Known rows, with every step that occurs:
segezis -> duba -> vupuma -> korat -> bome -> kibo -> zizodog -> pofo: [ 173  212  130  -48   75 -298 -179   28  123  264   29   30    3  226
 -206   98  174  -46 -570   56  334  438 -306  207  -22  -23 -234   70
 -296 -187 -414    5 -379  128 -187   80  -74  254   -1 -118  151  128
 -516   -3  186   86 -191  162  146   27   88  422   34 -208  -27  301
  176   50 -118  136  297]
duba -> vupuma -> korat -> kolil -> bome -> pofo -> segezis -> zizodog -> kibo: [  29  322  595   34 -206 -123  445 -312  106   83  189  325  232  237
  181  339  409  101   97 -169 -146 -424 -369  101    2  351 -286  120
  -90  261  -89 -402  137   44   99 -222 -169  173 -201 -374 -141  243
 -497 -125  247  134  -79  158 -475  199  321  359 -122  236  101  -11
   33 -104 -136  136   54]
bome -> kibo -> zizodog -> pofo -> segezis: [-141  -13  -33  146  104   90    4  319   98  -97   23  -62 -343 -212
   23 -193 -108   27 -406  361  224   15  230  325 -268  230  -46 -122
  -86  341   -2 -119 -161   88  -39  335  -95  233  265   63  -65  -26
 -106  113  172  236  223  -55  197  -87  -78 -186 -271 -238  -74  256
 -328  174 -102   68  421]
pefevag -> kibo -> zizodog -> segezis -> tuti -> pofo -> bome: [-127   -7 -661  340  -44  286 -153  347  275 -621  -55  -51 -312 -364
  168 -156 -376  472  181  457  195   99  245   59 -155  269 -314 -386
   60   66  490 -115  238  218   71  373  362 -399   83  -36  -73  204
  240 -165  -84 -161   74 -161 -142 -103 -263 -797 -201  -20  128  104
 -138  131  128 -255  731]
bokod -> pefevag -> kibo -> zizodog -> pofo -> segezis -> bome -> korat -> kolil -> duba: [-298 -252 -318  -40 -112  166 -131 -282  225  -34 -143  -38 -141 -267
  483  360 -336   84  559   33 -271 -197   43 -237 -164 -116   88 -124
  107  136  140   13  122  121 -134  -59  157 -527  232   42  278  149
  648  -94 -137 -135  484  -54 -229   79 -438   -9 -136  232  196   30
   57  -36   39    6 -298]
korat -> bome -> kibo -> zizodog -> segezis -> tuti: [  18  149  -74  204  191   74  176  392  131 -588 -138   32 -198    8
 -322 -251  113   97 -316  212  318  179  499  274  -90  294 -473   37
   37   38   52  -26   46  218  243  278 -128  206  195   24 -257  -46
 -225 -108  396  464  164  -16  -16 -410  233 -675  -86 -108 -401  202
 -211   66  103  -86  587]
bome -> pofo -> segezis -> kibo: [-152  -87  175  108  -53  104  251  302  170 -202  -69  -80 -217 -129
  137 -186 -176  -76 -354  195  -30  -53  142   82   21  221  102 -244
 -133  404   59 -345  -20   34  228  139    9  188   59 -224  -96   28
  -28  -33   -9  202   72    1  116 -152  144 -280 -324 -182 -221  103
 -254  143  -46  -68  152]
segezis -> duba -> bome -> kolil -> pofo -> zizodog -> kibo: [ 256 -362  -74 -112 -130   87  325 -151    4  227  318 -510  267 -212
 -145  311   90 -273  -37 -111 -190 -490 -294 -230  -73   55  242   46
  -38  161 -334 -302   35 -164 -176  -57 -350  423 -226   74 -113    1
   72  -55   78   62  -76  163  154  -21   97   89  256  -62  108  -11
   61 -123 -235   99 -451]
duba -> bome -> pofo -> segezis -> tuti: [  12  -81  190  202 -135  113  384   65   44 -222  -78 -232  -77 -251
  121  -69    3 -225 -279   18   31 -190  -59  -31  -95  257  -49 -160
 -170  525  100 -191  103  189   69   74 -115  194  -20 -130 -211  143
  -95  -28  116  426   73   46   66 -168  224 -216  -29  -89  -83    5
 -196  151  -24  208   90]
pefevag -> kibo -> zizodog -> segezis -> bome -> korat: [-179 -296 -477  148 -155  237  -16   50 -285 -287  -75 -239 -180 -185
 -161  -61 -300  197  300  299  256  342  201 -152  -40  -17 -135  -68
   52 -247  217   24   61   27   68  206  119 -185   51  119  -88 -230
   80  -32  -49 -156 -139  -39 -129   42 -107 -166  -12 -205   47   -5
 -174   95   68 -306  169]
kibo -> zizodog -> segezis -> duba -> vupuma: [-103 -100  -95   72  -35 -166  -36  264 -224  -34   -6  -54    5   51
 -227 -120   40   54  -82  285  200  476    8  149  187  -47  -10    8
  -89 -495 -162   -8 -292  125   -4   77  195  161  -58 -190  -60 -320
 -352 -153  241 -132 -173  142  314   87  -46  183  138 -574   69  301
   96 -126  276 -119  132]
bome -> kibo -> zizodog -> pofo -> segezis -> duba -> vupuma -> korat: [  32  121  241  -27  -84 -194 -157   -8  210  330   89 -123 -105   15
  162   71  -28  -41 -517  376  258  341 -181  113 -121  123  -89 -255
 -387   27 -301 -153 -592   52 -334  143   82  412   62 -183  148   85
 -472  137  250  120  -12  197  267  275  -98  569 -163 -340  117  355
   -3   74 -302  131  359]
pefevag -> bokod -> kibo -> zizodog -> segezis -> duba: [-231 -323 -656 -165   75  163 -373  375   -6 -381 -218 -141 -279 -211
  -30 -124 -360   -2  138  533  280  466  196  -73  -29 -109  145  -74
   20 -203  -68  243 -142   44  -16  293  423  -70  228  -97  224 -319
    2  -79  -73 -130  -34 -158  127 -224  -78 -617   89  -68  -70  185
   10   68  216 -234   -4]
pofo -> segezis -> bome -> korat -> kolil -> duba -> vupuma: [ -83 -254  408 -110 -209 -291  323 -165   46  426 -293  182  208  218
  148  257  338 -100  203 -399 -472  -46 -159 -239  443  -45  115  -32
 -191 -121 -243 -283 -115   24 -135 -355  126   39 -136 -200 -127   86
  250   -4  201   52  109  253    1  379  -14  627   78 -260  185  159
  265 -250   86   49 -290]
diloz -> korat -> zizodog -> pofo -> bome -> kolil -> duba -> vupuma: [  44  142  366 -535   44 -330   17 -273   60  446  101  311  502  335
  113  164  201 -258   12 -452 -231  -44 -359  -72  184   15  344  296
 -146   47  -64  141 -169 -187 -231 -505  -96  144 -173 -100  139  326
  248  324 -340 -165   90  186  143  284   74  607   60   80  376 -269
  293 -325 -366  165 -288]
kibo -> zizodog -> pofo -> bome: [ -97  -24 -200  152   96   33 -111  366  -47  -41   44   99 -202 -122
 -151 -125  -99  167 -244  156  179  -31  -84  370  -13   45  118 -112
   16   34  153   25  122  164   77  286   22 -155   28   42    9  180
  -65   32 -111 -244  -48  -64  172  -25  -82 -119 -122 -218  116  134
 -176  117  168   56  269]
duba -> bome -> korat -> diloz -> vupuma: [ -20  261  452  107  110 -390  263 -207 -582  321  -77  275  210  479
 -228 -158  464 -223   20 -599 -198   41   78   55  284 -404  -54  393
  135   14  -23  -46  159   80  222 -344 -267 -129 -314  103 -295 -247
   -4  -29  133  164 -197 -240   12   91  136  349  259 -367 -260 -284
  149 -252  249   47 -253]
tuti -> pefevag -> kibo -> zizodog -> segezis -> duba -> vupuma -> korat: [ -52  171  -58   89   -2  -71 -360   53  -43 -117   33   37   -3  213
  327 -103 -143  113   83  507  326  586  137 -117   56    5 -209 -186
 -134 -322 -125   97 -225  112    8  150  273  -30 -128 -176  241 -273
 -547 -148  -55 -276  -18  -43   -5   42 -136  -15 -115 -327  -49  119
  408 -116   82 -128   98]
kibo -> zizodog -> pofo -> segezis -> duba -> bome -> kolil -> korat -> diloz -> vupuma: [-120   52  238 -269 -140 -279   33 -530  -36  537  -43 -130  249   15
  113  234  110  -90  306 -603 -401 -304 -287 -201  -52 -363   71  126
   45 -113 -126  -47  -20  140 -272 -562    2  -68  -85  181  -84   25
  559  -19   56   62  -61   38  129  446 -279  671  359   44  226   -1
  175 -314 -344  369 -371]
kibo -> zizodog -> pofo -> segezis -> duba -> bome -> korat -> diloz: [  61 -254  -50  -48 -225  -55   70 -317 -101  458   26 -268    9 -140
  -84  227   95 -187   46 -130  -55 -283 -236 -123  -81 -188  145   67
  -50 -114 -106 -142  -76  167 -355 -175   32   12   90  243  111   43
  226  107  184  -15  -95   63  123  259 -327  557  254   56   78  205
  -95   42 -153  299 -180]
segezis -> tuti -> zizodog -> pofo -> bome -> kolil -> duba: [ -87 -273 -112  -37  -46  121   38   19  395 -177   12   67   62 -113
   79  198 -195   -8   20  -89 -134 -210   30   61   31   87  -20 -382
  -52  172  238 -154  -62  119 -159   76  -33 -192  111   37  178  422
  442  -72 -199  -44  324  -13   65   -5 -216   53 -153  226  251  -20
   75 -134  -18  130  -15]
kibo -> zizodog -> segezis -> duba -> bome: [  62 -237 -301  -24  -42   42    0  133 -196  -21 -110 -339   53 -111
 -255  -77   75 -131 -139  104  301  158  -83   78   39   -1  -62  125
 -119 -263  -86   -4  -68  262 -185   89   34  201   80  122 -175 -321
 -219  -20  157   84 -142   67  226  -13 -106  -85  367 -389   52  264
   40  -84  161  104   81]
kolil -> pofo -> segezis -> duba -> bome -> korat -> zizodog -> kibo: [ 422 -316   81 -397 -169   64  461 -337   53  274  362 -418  280  -97
  -92  175  121 -414   -1   58 -100 -462 -172 -278   -7  243  263  222
  -85  141 -244  -52 -231 -310 -364 -236 -329  536  -28   56  -70  -14
   26  348  135   60   35  405   -7   73  205  112  299   28   33  -98
 -141    9 -335   30 -203]
diloz -> bokod -> kibo -> zizodog -> pofo -> segezis -> duba -> vupuma -> korat -> kolil: [ 126  219  140 -276   -2 -196 -352  -22  225  302  -87  141  -95  -42
  342  239   25 -184 -153  111  -65   46 -392   23  -43  -38  146    1
 -294 -293 -319   98 -295 -171 -235 -101  392   76  225 -112  193  -11
 -382   80  128   96  -91   48   71  236  -64  318  -35  176  229  285
  161  152 -206  103    1]
vupuma -> diloz -> korat -> zizodog -> segezis: [ 191  465  308 -199  209 -107   85   72 -394   57  100  667  338  468
 -238 -462  353 -197 -199 -367  261  113  182  200  157  290   43  485
  -60 -123  320  240   31 -136  237 -409 -112  320 -134    8 -369 -490
 -765  221  -58  -18 -198 -143 -250 -133  210 -133   79 -139 -237 -224
  -95 -109 -113 -232  199]
segezis -> tuti -> kibo -> zizodog -> pofo -> bome -> korat -> diloz: [  17  163  -38  219   90   50 -141  -15  216  -51  151   85 -116  -48
   10   28 -226  376   81  210 -166 -287  277   -8  -88 -126 -150 -304
  283   43  208 -187   67   15   68  187   12 -321    1  231  241  390
  352   -2  -59 -168   23 -242  -15  -13 -140   95 -250  243 -227 -162
 -102  183  -52  -69  152]
bome -> pofo -> zizodog -> segezis -> tuti -> pefevag -> danib: [ -62  122  323  600   -2  510  107  119  -39 -655  418  -72 -218 -115
  306 -333 -383  201  -94  494   77  -75  500  -58 -281  229  -19 -149
  372  384  424  -28  260   51  783  436 -253  101 -188  -34 -148  -40
 -394 -413  123  -31  351  152  148 -323   17 -552 -543  -44 -306   17
 -181  211  220 -240   34]
pefevag -> bokod -> kibo -> zizodog -> pofo: [-244  -47 -492   24  241  142 -476  385  -84 -325  -40   85 -362 -260
   34 -219 -423   62   25  405  340  382  187  146 -242 -162  131    0
  116  158  106  321  -12  -10   86  413  148 -297  199  -40  359 -153
   57   -4 -320 -199  -50 -440   42 -326  -98 -548 -123   37  -58  -82
 -121  302  228 -110  -27]
diloz -> duba -> bome -> kolil -> korat -> vupuma: [  -7  175  455  -95  182 -336  226 -248 -524  363 -223  300  332  473
  121 -278  482 -280  254 -861 -404 -107 -140  -42  300 -258  -20  417
  -17   82 -226  305  264   42  215 -452 -247 -105 -417   70 -372 -208
  296  -92  -83  199  -26   14 -181  115   69  134  391 -219 -129 -351
  377 -530  187   96 -464]
pefevag -> bokod -> kibo -> zizodog -> segezis -> tuti -> pofo -> bome -> kolil -> korat: [-173 -115 -494  -13 -189  404 -347  -12  457 -486  -87 -222 -126 -393
  262    0 -595  476  568  272  -74   66  187 -310 -219  -29  -59 -395
  268   84  374  263  237 -103   54  184  382 -384   50  -28  129  287
  741 -263 -308 -212   32  -21 -217  -96 -143 -554 -152  604  169 -259
  -38  127  -32 -178  141]
diloz -> bokod -> kibo -> zizodog -> segezis -> duba -> vupuma -> korat: [ 184  232   39 -210   38 -115 -234   86 -107   20  -98  -61  -91  161
   29  -14   37 -108 -130  457  284  519 -103  104   79  -79  -33   38
 -226 -490 -241  328 -444 -233 -103   97  323  247   97  -69   54 -354
 -722  -19  143  117 -232   84  266   70  138   78   53 -146   12  161
  149   75   75 -131  144]
segezis -> tuti -> kibo -> zizodog -> pofo -> bome -> korat -> kolil: [ -26   76  -90  196   81  130 -277   25  317 -123  134  100  -12 -190
  117   48 -279  333   84   77 -198 -309  181  -11  -89  -20 -119 -238
  227   11  142 -204  207   40  130  183  -25 -348   42  102  176  423
  376  -16  -58 -163   99 -136 -263  -30 -122   82 -248  269  -25 -176
  -41  161  -43  -71  112]
pefevag -> bokod -> kibo -> zizodog: [-208  -60 -430   82  229   29 -299  416 -230 -397 -200   89 -420 -129
  -82 -332 -239   57  105  382  309  542  298  144   22 -171   56  -42
   51  124   83  204   77  -52  128  396  118 -216   42 -100  182 -309
  -25  -50 -177 -110  -78 -342   13 -294   67 -592  -72 -175 -179 -116
 -139  223  428 -127  -45]
diloz -> vupuma -> korat -> kolil -> bome -> kibo -> zizodog -> pofo: [ -87  609  425    7  277 -429 -149 -174   23  173  -87  326  108  347
  -28   -8  362  124 -357 -485   80 -123  -28  437 -155  -62 -331  354
  -40  167  -72 -184  142  198   85  -41 -361  -73   43   16 -103  -29
 -313   14   84  305   85 -188 -271   67  107  115  -19  -47    0    1
   36 -111  -90  278  276]
kibo -> zizodog -> pofo -> bome -> korat -> kolil -> duba -> vupuma -> danib: [-180  -44  320    5  -44 -467   39  -73  -67  244  164  156   90   82
  203   74  369  234  132 -351 -294  -20 -272  158  188 -155   93   73
   59 -211 -108 -106  155  127  102 -243   -7 -390   24 -355  177  442
  227  -36  113 -359   81  114  -16  319   12  716 -133  -54  504  172
  257 -178  215   61 -242]
duba -> bome -> korat -> diloz -> kolil: [ -19   64  353  124   70 -407  214 -212 -449  444 -185  305  279  410
 -208  -93  463 -301   18 -806 -195 -176 -108 -107  369 -279   10  514
    5   22 -101 -239  393   76   68 -382 -315 -177 -289  271 -236 -168
   35  -23  115  263 -251 -186 -207  -80   19  329  327  -55 -272 -232
  181    3  287  187 -439]
segezis -> kibo -> zizodog -> pofo -> bome -> korat: [ -33  -19  -58   79  -13  155 -134   56  104   15  164 -238 -104 -121
  -96  -39 -299  209 -111  264  156   47  146  153  -63  -69   30 -248
  108   27  176 -112  -27   11   21  275  -51 -110   29   46  228  281
  273  112 -128 -226  -44  -35   85   24 -183  190 -258  -73  -36  -50
 -250  210  -37  -79  166]
bokod -> tuti -> kibo -> zizodog -> pofo -> segezis -> duba -> bome: [ 158 -177 -500  -75   82  326 -288   78  415 -146  -67 -593 -220 -585
  316  103 -313  -57  128  458   14    6 -191 -107 -293  -64 -128 -114
  -95  107 -125  141 -326   68 -545  277   26   35  387   74  286   71
  281  237 -127   90  112  -28  193   16 -327 -278  281   41  251  159
   57  227  -48  278   68]
bokod -> kibo -> zizodog -> segezis: [ -76   -4 -321   75  172  147 -160  411 -202 -411  -13   55 -257 -114
 -110 -338 -200   91   57  424  233  303  290  227  -93   32   -3  159
   65 -176  175  265   40    0  216  309   88  -67  156   -6 -106 -409
 -186 -124   31  -17  -24 -142   58 -218  -76 -602  -37 -219  -57   47
 -126   51  333 -210  243]
tuti -> zizodog -> pofo -> bome -> kolil -> duba -> vupuma -> diloz -> bokod: [  43   46  266 -217   23  -95   66 -123   30  339 -108  205  220  265
   74  410  324 -143   94 -404  -86  -57 -322  377  195   -8   51 -160
 -177  -89  -68   49 -149 -104 -287 -277  163  -15  -24   20   91   87
 -152  -34 -112   40  158  -88  244  118   -8  622   28  285  242  169
  355 -179  -25  139 -132]
pofo -> bome -> korat -> kolil -> duba -> vupuma -> diloz: [   9   54  572  -10  -19 -499  195 -203 -217  689 -243  583  341  648
  -33  184  699  -79  169 -686 -307  -39 -221  109  596  -68  122   25
 -176 -204 -210 -162  194  101   17 -439  160 -170 -456 -272  -50   70
 -147 -103  173  -88   77   25 -135  194   52  755   67  -83   -5   99
  439 -329  265   -5 -261]
korat -> zizodog -> pofo -> segezis: [  30   -8    9 -139   55   82   75  331   11    4  243  367 -117  -17
   -7 -304  -90 -264 -489   80   66 -122   51  118 -102  373  268  154
  -38  274  205  151 -218 -167   71   -6  -51  310  152  -41  -74  -53
 -187  444  -82 -121   63   -7   88  -59    9 -356 -144 -159  -21   -5
 -291   11 -211 -116  216]
pofo -> bome -> kolil -> korat -> vupuma -> diloz -> bokod -> tuti: [ 187  164  481    5  172  -93  311  -79 -248  184 -287  336   -5  513
 -131 -173  581 -113  161 -537 -309  -46 -177  -12  343 -219   66 -129
   42  -55  -52  458  292 -320  259 -280  132 -132 -246   19 -284  -98
 -144  -30 -106   94  -41   36 -151   47  406  -97   40  281 -234 -267
   55 -174  125 -136 -200]
duba -> bome -> kolil -> pofo -> segezis: [  39 -303  155   25 -262  -12  408  -32  -38  174 -142 -299  109 -194
   66  155  191 -397  -59 -365 -112 -370 -300 -101   47  204  340   40
 -236  321  -95 -136  288   49  -69  -80 -218  142 -127  -37 -297  -57
   48  -65   58  310   84  217   25   24  198   24  257   -7  171   55
  -11   27  -13  393 -253]
diloz -> korat -> zizodog -> kibo: [ 208  318  248 -252  313 -133  127  198 -207  -57  299  591  283  367
 -200 -519  203 -193 -189   -5  103   31  296  133  223  131  -67  464
   32  103  121   80  -82 -340  146 -190 -381  366  -95  134 -210 -264
 -407  276 -132 -116 -177 -161 -112 -182  280 -248  -96 -307 -251 -454
  -68  -47  -77 -243   29]
bome -> kolil -> korat -> zizodog: [  87  -65  231 -130  -61 -157  158  -57 -314  214  151  333  113  344
 -407 -407   88 -188 -238 -339  -85   69   76 -166  220   44  208  213
   54   35   91  171   29 -418  193 -196 -317  267 -264   81 -201 -266
    9  183 -196 -156 -182  171  -60  -36  281   37  -61  -93 -156 -477
 -137 -144  -68 -148 -316]
kibo -> zizodog -> segezis -> tuti -> pefevag: [ -69  222   58  379  153  232  -43  374   10 -648   75  107 -104  -14
   83 -438 -178  225  -55  482  251  126  700  163  -94  163 -310 -225
  229    0  279   74   29  197  351  373  -85   -5   69   71  -40 -245
 -315 -269   73    8  200 -150   26 -356    8 -570 -259 -236 -366  -43
  -25   43  301  -75  256]
segezis -> bome -> korat -> zizodog: [ 199 -182   12  -66  -92   39  208   15 -328   63  158   40   29  145
 -493 -231  -60 -119 -339  -61   49  203   10 -157  157   26  116   90
   26  -35  157   29 -190 -305   28   -4 -260  286  -87  131 -176 -180
 -101  292 -124 -186 -302  204   41   66  257  108   12 -324 -126 -280
 -234   25  -44 -252  -31]
tuti -> pofo -> zizodog -> segezis -> bome -> kolil -> korat: [  59 -185 -173  100 -324  400  112  -78   99   -6  207 -190  105 -208
  -89   -8 -274  384   87 -189 -327 -231  -80 -330 -151   62   79  -89
  239  -23  278  -59   67 -260  186 -107  -36  189 -135  136 -415   35
  361 -164 -174 -265 -270  236  -62  178 -158  -61  -54   32  240 -158
 -153 -147 -214 -268   23]
bokod -> tuti -> pofo -> zizodog -> segezis -> kibo: [ 115  156 -339  326  104  479  -42  353  312 -576  182 -190 -277 -339
   54 -301 -317  297  -78  400  -51   89  369    9 -259  133 -168  -83
  225  169  351  -39 -139 -183  230  327  -34   74  185 -191  -75  -36
  162   22 -108  -29  -29 -118  -39 -216 -221 -890 -195  -28  -42  -69
 -355  137  108 -360  435]

Rows:
[   4   82 -266  -11   42   -8 -198   50   24   16 -228 -146 -387 -224
  252  175   31 -136  242  360  218  409 -220   61 -114   -9  -94 -262
 -258 -180 -157  283 -365 -108 -443   74  497  -86  211 -194  371 -175
 -321  132   32   98   38 -187  208   14 -137  -63   85  106  139  363
   74  342  -47   -5  117]  pefevag -> kibo -> zizodog -> pofo -> segezis -> duba -> vupuma -> diloz -> bokod -> tuti
[ -34   80   56  106   22  -52  -59  -27   75  169   97  -10  -88   55
 -197   32 -115  246  -85   22  -47 -183  156  100    7 -184   33 -175
  179  -51  160 -284   96   64   49   89   30 -245   15  157  213  266
  358   56  -70 -194 -107 -173   94   68 -193  244 -238  106 -201   11
 -220  153  -75  -50   92]  segezis -> kibo -> zizodog -> pofo -> bome -> korat -> diloz
[ 135  527  361  198  113 -166   88  141  106 -314  -29  179    9  275
 -143 -151  249  111 -372  158  416  478  275  258    2  271 -616   38
 -164  -87  -37   36 -183  146  191  131 -107  281  -44 -223 -183   27
 -658  -64  441  408  -28   66  -97 -152  309  -91 -102 -167 -272  117
  -34   17    0  -27  636]  duba -> vupuma -> korat -> bome -> kibo -> zizodog -> segezis -> tuti
[ -67 -105   -6  -28  -49 -257   78 -349 -334  315 -157  -83  298  145
 -225  122  268 -153  258 -538  -82 -156 -149 -142  199 -282  -35  475
    0 -424 -164 -229  206  227 -162 -403  -91 -129  -70  314 -154 -228
  116  -88  274  198 -223   35 -158   86 -205  441  523   53  -54   65
  133  -85  128  202 -283]  kibo -> zizodog -> segezis -> duba -> bome -> korat -> diloz -> kolil
[ 278   11  238  130   53   -4  410 -291 -231  196  386 -111  291  -54
 -202  160  340  -77  145 -375 -290 -693  -15  -67  -38   43  165  412
  203  196 -195 -297  409 -217  237 -184 -562  156 -284   18 -276   20
   30  -11  194   98  -53   32 -367  -94  213   79  120  101  -46 -275
 -219   -3   -6  -11 -400]  duba -> bome -> korat -> kolil -> pofo -> zizodog -> kibo
[-268  -99 -131 -237  108 -185 -370 -208  103  178 -164   97    9  -17
  263  379  -73  132  568  -51 -208  118 -132  -63   42 -325  274   50
   92  -61 -229  166   79    9 -123  -75  310 -520    7 -278  538  351
  633   18 -197 -245  215 -116 -112  102 -144  298  -14  400  289  -49
  229  -43  142   29 -380]  pefevag -> bokod -> kibo -> zizodog -> pofo -> bome -> korat -> kolil -> duba -> vupuma
[-242  -80 -428  203  -18  245 -280   -8  -92 -198  182 -120 -301 -179
  149   41 -467  165  277  441  118  142   97   59 -187 -174  162 -173
  284  177  275  318  241   -9  179  314   62 -528  -17    2  347  205
  276  -75 -234 -412  225 -117  -51 -166 -240 -199 -291   54   11 -194
 -114  148  273 -177  -80]  bokod -> pefevag -> kibo -> zizodog -> pofo -> bome -> korat
[ 104 -321 -328 -170  -84   79 -207 -221 -149   73  -60 -354  141 -162
 -157  141  -44 -160  262  -71  -41   17 -151 -234  -58 -216   87  338
    7 -444 -183   71  153   81 -141  -83   83  -72  143  112  -23 -278
  208  -97  169   70 -110  112 -147   31 -201   86  365  125  134   67
  143  -76   91   -2 -241]  bokod -> kibo -> zizodog -> segezis -> duba -> bome -> korat -> kolil
[ -33  -49   87 -123  170 -133   64 -113  246  252 -268 -104   15 -121
  202  183  304 -165 -167 -273  -57 -398  -27  175 -197  167 -114  183
 -216  384 -260 -313   49  322 -381  -63 -149  127  312  140  -76   77
  295  167  191  562  464  -77   34   26 -190   27   91   64  103  321
   16 -102 -184  432   68]  korat -> kolil -> duba -> bome -> kibo -> zizodog -> pofo -> segezis
[-211 -175 -233    2   -1   94 -155 -134  235 -134 -127  138 -108 -102
 -155  158 -192  178  409 -300 -332 -164  -66 -225   64 -337  161 -148
  285   84  141  190  271 -160   55  -96   84 -522  107   -6  282  341
  687  -12 -473 -250  -41 -148 -195  -59   20 -207  -50  824  114 -282
 -132  134   52   67 -375]  pefevag -> bokod -> tuti -> zizodog -> pofo -> bome -> kolil -> korat -> diloz
[-232  -90 -449  125  165  268 -476   79  280 -282 -131   22 -219 -346
  188  120 -330  266  438  136 -156  -52   60  -76  -84 -261   44  -97
  282   77  -17  169  255  -62   74  251   82 -612  221  -68  451  375
  560  112 -351 -263  117 -235 -391 -122    2 -267  -86  647  108 -244
  -72  290  122  -13 -132]  pefevag -> bokod -> tuti -> kibo -> zizodog -> pofo -> bome -> korat -> kolil
[-132 -150  102  -33 -273  -19   94 -195   95  321  -55   25    0 -132
  -69  145 -129  205  152 -342 -318 -387 -161 -237  -58 -113   97 -162
   62  -87  137 -144   97    2 -105 -221   63 -100   38  301 -114   90
  469  -76  -96 -125 -167   64   69  316 -191  393  -26  208  135   51
 -127   29 -317  177 -173]  kibo -> zizodog -> pofo -> segezis -> bome -> kolil -> korat -> diloz
[ 180  173  165  133  -61    2  236  -25   22   34   75  138  145  -37
 -143  167  129  166 -300 -405 -184 -522 -200 -107  -20  315  246  112
  -52  -65   55 -306  271  -22  397 -135 -148  141 -128 -155 -480   27
 -462  -53   59   58 -213  198 -374  124  262 -162   12   44  117   88
 -319   -3 -174  -83  111]  vupuma -> korat -> kolil -> pofo -> zizodog -> segezis -> bome
[ 162 -127   -2  -88 -108  -72  219 -246 -388  258 -214 -289   62  150
 -398  133  401 -249   13 -133   75 -161  -14  -13  127 -247    8  257
   41 -423 -233    0   -8  -19 -153 -189   56  160  126  444 -155 -336
 -172   11  293  298 -194   50  212   46  119  287  352  118 -227  140
  -54   10   33  109 -194]  kibo -> zizodog -> segezis -> duba -> bome -> korat -> diloz -> bokod
[   2  -43   84   16 -148   84  217  -70  -91  176 -117  -53 -219 -124
 -118  179   48   25  -20  -30 -101 -346  -14   52  -65 -106   85  -94
   80  -97   62  -72  -81 -129 -100  -56   97    7  273  422  -75   21
   46  104   97  108 -122  -15  187  198   28  311  -62  202  -68  157
 -334  284 -190   92   32]  kibo -> zizodog -> pofo -> segezis -> bome -> korat -> diloz -> bokod
[ 141   59  372 -187 -219 -237  204 -136  -59  259  216  123   43  166
   33  -11   38 -284 -519   57   14  192 -458  -76  117  252  249   -8
 -402   57 -158  -76 -452 -209  -64 -250   14  495 -168 -425  -17   47
 -590  261   47  -69 -201  472   58  289  341  472  -63 -183  136   21
 -130  -89 -332    7   95]  bome -> pofo -> segezis -> duba -> vupuma -> korat -> zizodog
[ 243 -407 -143 -351 -222   25  248 -192  -64  163  109 -432  374  -93
 -318  207   49 -482 -267 -336   -5 -298 -391 -308  -69  229  418  313
 -144 -109 -178   16  -28  -84 -214 -239 -198  388   16   58 -205 -233
  -18  127  -58  157  -73  403  108   -1  262  -40  485  144  173   19
   47 -163 -323  127 -252]  korat -> zizodog -> segezis -> duba -> bome -> kolil -> pofo
[ 226   -1   31  -13 -205   65   92 -102  259   -2  208  136  104   49
 -160 -224 -169  180 -162 -218 -260 -178  -30 -274   65  178   16 -235
  119  208  376   -8   98 -326   25  -92 -105   61 -230   65 -157  314
  438   68 -280 -245 -126  277 -109   54  111 -123 -175  196   47 -453
 -116  -36 -203 -142  122]  segezis -> tuti -> pofo -> bome -> kolil -> korat -> zizodog
[  60   41  -31 -163 -143  -37 -224   49  183   48  -31   98  247  192
  114  170   21  -33   74  -18   68  375 -246  -41  189  -11 -247   84
 -210 -529 -260   99 -209   24  -50 -131  136  106 -100 -101   34  -48
 -320 -139  118 -141 -181  185  -93  167   21  370  219   25  132  139
  501 -281 -104   34   76]  tuti -> kibo -> zizodog -> segezis -> duba -> vupuma -> korat -> bome -> kolil
[ 228  169  268  -45  -15 -105  254  -17    5  115  394  182  146  216
  -75  171  221  -55 -249   33  -62    4 -388   75  104   69  -75  156
 -134  -29 -374 -110 -196 -151  214 -188 -151  411 -329 -352  -15  280
 -589  -65  191 -155 -292  216  -52   -2  311  262  -61  -96  -19   46
   69 -176 -173 -132  -13]  segezis -> duba -> vupuma -> korat -> bome -> pofo -> zizodog -> kibo
[-116  118 -333  266  182  225 -334  290  296 -499   78  -49 -294 -226
  334 -119 -455  315   37  564  180   29  351  -11 -251  124 -187 -518
  178  297  275    8  181  224   78  484  152 -367   63   56  366  312
  181  -66 -299 -234  288 -318   50 -276 -209 -651 -401  -14 -142  -12
   82  207   42  -50  232]  segezis -> tuti -> pefevag -> kibo -> zizodog -> pofo -> bome
[ -74  143  260 -106  -94   59   98 -143 -142   56 -267  -48  219  228
  150  335  173  -54  312 -127   17  227  -51  201   92 -118 -147 -137
  -21 -275    9  285 -204  -24 -154 -192  201   33   17  105  -69 -418
 -336 -354   74  203  199  -18  365   -5   86  395  135   46  -24  163
  449 -241  168   27 -229]  kibo -> zizodog -> segezis -> bome -> kolil -> duba -> vupuma -> diloz -> bokod -> pefevag
[-101   24 -234  291   26  290 -274   -6  159 -378  194 -163 -229 -194
  296  -50 -477  289  242  542  146   42  388 -134 -255    1 -131 -478
  268  216  264   83  168   90  104  413   41 -412  -14   92  452  361
  311  -59 -254 -310  270 -181 -108 -194 -214 -259 -424  138 -130 -207
   -1  235   15  -90   70]  segezis -> tuti -> pefevag -> kibo -> zizodog -> pofo -> bome -> korat
[ -88  105    8   10  287  189  -50   -7  294 -511 -326 -391    8   -4
  329  -63   10   37   57  390  338  138  749  -39 -242  116 -483 -225
  102  527 -118  -11 -120  331 -182  314  -96  185  243  140  193  -81
  133  -23    9  576  617 -288  141 -450   96 -638  -49   78 -456   15
  192  -55   36  200   36]  kolil -> duba -> bome -> kibo -> zizodog -> segezis -> tuti -> pefevag -> bokod
[ -63 -321 -656 -261   56  198 -350  161  -22 -265 -251 -472 -111 -293
   -2   28 -255 -139  169  362  333  398   -9 -152 -122 -140   52   70
  -30  -95 -129  256  -80  137 -251  201  331   22  226   -4  167 -297
   89   36  -78   54  -77 -171  169 -187 -108 -539  359  -34   15  166
  122   46  134  -25 -103]  pefevag -> bokod -> kibo -> zizodog -> segezis -> duba -> bome
